[[-16.0  -3.9   4.1  15.8  15.8 -10.1  21.4  11.2  24.0  -3.7 -11.4 -17.8]
 [ 24.0   3.2  13.9  10.8   1.7 -18.7   6.1   8.1  -6.6  -1.5   9.5  10.7]
 [-20.2  -6.0   8.3 -12.2   7.6  -1.3  -3.5 -13.8  26.9   8.3  -4.2
  -15.0]]
What is the maximum? 26.9
What is the second smallest entry? -18.7
The entry just left of the largest entry -> -13.8
What is the fourth entry in reading order? 15.8
What is the entry just left of 9.5? -1.5
The entry just left of 3.2 -> 24.0
The entry just left of 7.6: -12.2
The entry just left of -6.6: 8.1
What is the entry just left of 10.8? 13.9
The fifth entry in reading order: 15.8
What is the entry just left of 4.1? -3.9
What is the entry just right of 10.8? 1.7
What is the entry just right of the smallest entry? -6.0
What is the entry just right of 9.5? 10.7
What is the third smallest entry? -17.8
What is the entry just right of the largest entry? 8.3
The entry just right of 8.1: -6.6
What is the 1st entry in reading order? -16.0

array([2004, 8154, 4729, 8764, 5542])
The fourth entry is 8764
The first entry is 2004
The centre entry is 4729
Give the entry just right of the largest entry.
A: 5542
